How the items are linked:
state | t b
J557 | J170 J320
J508 | J315 J409
J577 | J165 J874
J251 | J616 J719
J56 | J688 J644
J320 | J359 J557
J623 | J865 J428
J513 | J719 J616
J428 | J251 J623
J412 | J791 J975
J901 | J872 J691
J688 | J39 J638
J927 | J508 J386
J315 | J751 J318
J318 | J409 J315
J616 | J552 J513
J556 | J436 J809
J165 | J513 J552
J58 | J56 J360
J638 | J644 J688
J401 | J684 J71
J650 | J320 J170
J782 | J428 J865
J809 | J567 J556
J895 | J975 J791
J762 | J71 J684
J71 | J412 J401
J874 | J901 J577
J552 | J874 J165
J691 | J577 J901
J876 | J88 J859
J386 | J58 J927
J170 | J762 J650
J865 | J753 J782
J791 | J876 J895
J751 | J859 J88
J359 | J556 J567
J684 | J650 J762
J567 | J557 J359
J436 | J782 J753
J753 | J809 J436
J872 | J638 J39
J39 | J691 J872
J975 | J401 J412
J859 | J895 J876
J644 | J360 J56
J360 | J927 J58
J719 | J623 J251
J88 | J318 J751
J409 | J386 J508

The rows follow the links: the fewer symbols apart two items are, the more alike their rows tend to be.

Each row is also shifted at random along 4 hidden directions that mean nothing.

Some items, each with a row of numbers:
J56
 63   -6    8   -1   -2   -5  -15  -20   25   -8  -12  -22  -31   16    8  -17  -14    2  -10   -9   10    7   24  -13   28   17    9   11    8   17    5  -20   17   15  -28   12    4  -12  -21   34   13    9    3   -4  -23   -6   10   14
J872
-14  -15  -14   15   -2   26    1  -17   13   -4  -15  -10  -20   13   -9  -16  -19   -7   -6  -21   -8   -8   21  -14   11   24   16   -6   24  -12    7  -12   16    1  -18   11   -5    3    6   13   -6    1   -1   -7  -25    0   14    2
J165
-46    2   -6    1   -2  -33   41  -10   31  -25   -3   -9  -32   -2   28  -14   11   -3  -26   -2   10   -9   -4    1   15   -6   13    6  -21   25  -25   -6   -9   -3  -23    8   31  -14  -31   23   19    4    6    6  -22   15   -3  -14
J691
  4    5   -4   -5   -7   11  -15   -5   29   11    1   -8  -25    8   29  -30   -6   -9  -11   12    2  -12   11    6   23   -2    3    8  -20   10    5  -13    4   -1  -12   12    3   -2  -26    6    5    4   21    9    0    5    1   -6
J513
 10    8  -10   -9    0    9  -28    9   13   22   19   10   -9  -12   24  -20    5  -14   -9   21   -7  -25    6   15    0  -17   -7    6  -26    0    8    5  -19  -23    2    2   -6   19  -14   -9  -10    5   26   22   28   12   -5  -24
J859
  8    3  -24   -7   13   26   46   29    8    2   -2  -18   17   -8   21  -18    8  -13   -5   17    9   15  -13   10   -9  -39   -4   -5    5    3   12   -1   -5   -9    6    7   15  -16  -15  -31  -18  -29    5   15    9    7  -12   -6
J762
 12   -3   -7    3    7    2   39   15  -28   -3    2   15   35  -14  -25   22    6    5   17   -5   -8    4  -16   -5  -31   -3   -3  -16   21  -21   -1   19   -8   -7   28  -11   -1    6   33  -31  -15  -18  -17   -7   11    0   -9   -4
J39
-20   11   12  -20  -12  -16    1    6   23   42   25    0    4   -6   23  -38  -10    1   22   20    3  -23    8   -1   21  -11    7   11  -12    4   17   -8   11   -3   26   16  -11    9   -4  -39   -5   -7   36    5   40   12  -20  -20
J170
-54    1   14   11    8  -55   22   -6  -20  -32    0    9    6   -9  -22   42   13   14   -4  -19   10   12   -7   -5  -20    1   -1   -1    9    7  -23   11  -13    7   -9  -22   13    0    8   31   12   11  -28    1  -18  -10    8    5
J409
-17    5   33   -7   -8   -9  -69  -14   -1   29   13   -8    0   14   -4   -9  -24   14   25   -4    9    8   21   -5   23   18    0   17    6    3   19  -19   27   28    2   -1  -30    5    0    8    8   11   12   -9   11  -17   11   20
J753
 27    4  -20    4    9   26  -17   16  -13    1    7   16    9  -15    1    7   15  -18  -11   14  -13  -12   -9   18  -26  -16  -14   -8  -15  -10    3   16  -33  -32    3  -11   -6   21    5   -3  -16    0    2   17   14    5    1  -16
J901
-88   -3   23    5  -16  -64   30  -18   14   14   20    3   -6   -6  -12  -11  -16   15   27  -20    1  -27   17  -22   13   17   23    6   19   -5   -2   -6   16    8   15    3   -4   14   18   -6    0    7    8   -9   12    2    4  -16
J386
 11    3   29  -14   -8  -26  -26   -6    9   35   21   -7    7    1    1  -19  -21   13   34   -1    8   -2   16  -12   21    8    2   12   11    1   21  -12   26   18   20    6  -21    6    5  -18   -2    0   17   -8   29   -6   -4    5
J251
-71   -3    9   14  -11    9  -15  -28   -7  -18  -21   13  -15   24  -16   14    0   10   -3  -14  -10   -5   -7   -6   13   41    7   -2  -18   -6  -27   -2    9   16   -8   -2   -3   -5   15   17   28   17  -10  -26  -29    3    0   12
J401
 -4    1  -15   -4   11  -11   90   14    3  -42  -20  -14    9   -6   17   14   26    4  -20   10   15   28  -34    3   -7  -28    2  -10   -9   19  -26   10  -10    3   -5    2   44  -39  -20  -12   14  -22  -19    0  -23   12  -19    0
J688
 57    1   19   -8   -7  -37  -23  -12   25   12   15  -15  -25    1   13  -19  -14    4    0   -1   13   -6   28   -7   25    8    5   15    2   19   10  -16   11    8  -18    9   -4    1  -22   26    7   12   15    3    2   -5    7   -1
J320
 45    8    9   -1    3  -24   -9   -4  -13  -29  -10    5   -2    3   -2   33   21   12  -18    4   10   15  -17    8   -9   -1  -11    1  -22   15  -24   11  -18    7  -13  -16   12  -15  -11   31   25   11  -21   -4  -18   -5   -1   12
J809
-51   -3  -28   10    9   40   34   12  -11  -26  -19   11    5   -2    1   12   20  -14  -21    5  -11    6  -30   13  -21  -15   -2  -15  -15  -12  -20   15  -21  -18   -2   -4   18   -7    5  -10    0   -8  -11    4  -18   11   -7   -6

From each start, follow one symbol. Which item do you reach?
Answer with the item's name.
 47   -4  -24    9   10   12   13    3    7  -28   -9    2  -20   -7    9    4   15  -14  -37    1   -3   -9   -4   10  -15   -9   -5   -8  -12    9  -16    7  -31  -23  -25   -2   18    5  -18   31    2    7   -4   17  -18    9    8  -16
t: J865
  0    4   37  -10   -6  -42   -7    4  -17   36   28    7   34  -12  -24    5  -13   21   47   -4    1    0    8  -16   -6    4    0    7   24  -10   18    3   16   14   37   -9  -23   14   30  -32  -12   -4    1  -11   37  -14   -6    5
t: J88
 42  -13  -10    9   -1  -19   36   -7   16    3    8  -12  -12   -8   -9  -18  -21   -6    6  -27    0  -19   27  -22    4   12   13   -3   41   -5   15   -5   12   -8   -5   10    0   12   10    5  -18   -5    4    2   -3   -1    9  -12
b: J688
 57   -9    4   10    2  -18  -55  -11   14   14   19  -17  -24   -4   -6  -10  -24   -7   -3  -24    7  -12   50   -8    4    9    1   12   33    7   27  -14    6   -4  -29    0  -17   28  -11   48  -19   19    8   19   -2  -20   32   -1
b: J56
 47    8   15  -13   13  -97   38   16   12   -6   31  -12    5  -29   11   14   13   11    2    2   32    7    5   -5  -11  -39   -9   16   12   33   -3    6  -15   -4   -8  -12   24    0  -25   17   -4    1   -6   25   15   -8    2  -14
t: J975
  8   21   40   -9   -9  -40  -80    1  -27   29   30   32   20   -9   -9   25    9   19   27   20   -1  -16   -4   13   -6    4  -20   17  -32    2   -2   14  -14    3   27  -23  -31   29   13    2   10   25    9   -2   43   -9   -6   -4
b: J809
 30   13   10  -13    8  -45   -1   19    0    7   27   -1   15  -21   17    8   13    4    3   16   20    9   -4    9  -13  -36  -14   12  -10   18    6    7  -15   -3    5  -12    6    2  -19   -1   -8   -4    1   22   27   -9   -3   -7
b: J412
 20   -6   -1    4  -11   57  -28   -8  -14   20  -10   19    2   14  -17   -8  -12   -5   15   -1  -30  -21    3   -2    3   33    3  -11    2  -32    8    6    7   -6   21    7  -26   16   35  -28   -4    2   11  -22    7    9   -5    1
b: J513
 63    0  -23    4    8   -6   19   15   -2  -10   10   12   -3  -23    1    7   15  -12  -14    8   -6  -18   -6    9  -25  -17   -8   -8   -5    0   -7   20  -36  -31   -2   -6    8   19   -1    2  -11   -1    0   19    9   11   -2  -25
t: J753
-10    7  -18   -3    4   75  -16   14  -13  -13  -27    5   12   15   14    6   23   -8  -18   29   -8   23  -39   27   -6  -14  -14  -10  -38   -5  -10    6   -5    3    3    0    4  -24  -10  -21   10  -15   -4   -8   -8    7  -15   12
t: J320
 26    1   21   -9   -6    7  -26    2  -10   38   11   -2   22    6  -14  -11  -22   11   39    2    1    3   13   -9    6    9   -2    3   19  -13   28   -6   28   14   28    5  -26    8   23  -35  -13   -9    9  -13   28   -6   -6   11
t: J409
 18  -11  -39    8   19   73  -13    4   15  -28  -34  -32  -23   16   22   -9    5  -22  -46   -1    8   34    3   15    4  -18   -5   -5    3   13    7  -17   -1    2  -50    9   18  -26  -40   36   -4  -11   -9   17  -42  -11   18   21
t: J859
-56   -5  -23    2    9   29    5    6   19  -12  -13  -31  -13   11   22  -14    0  -14  -24   -1   12   23    4    7   10  -23    3    0    4   10    8  -20    8    6  -29    9   18  -20  -33   17   -8   -9    0   18  -22   -5   12    8
b: J318
 88   -5   22   10    5  -20  -72  -12  -23   -8    1   -5   -1    4  -35   34  -13    9    6  -21    8   19   28  -10  -10   21  -16    8   27    3   12   -3    5   15  -22  -21  -20   14   10   56   -1   24  -22   -3  -13  -32   27   30
b: J895
-99    2    3    0    3   -5  -55   -2   18   11    9  -23  -17    6   20  -15  -11   -8  -10   -2   16   12   19   11   14  -19    0   16    1   16   16  -25    9   15  -28   -1   -7    1  -32   36   -6    9    8   23    0  -20   25    6
b: J409
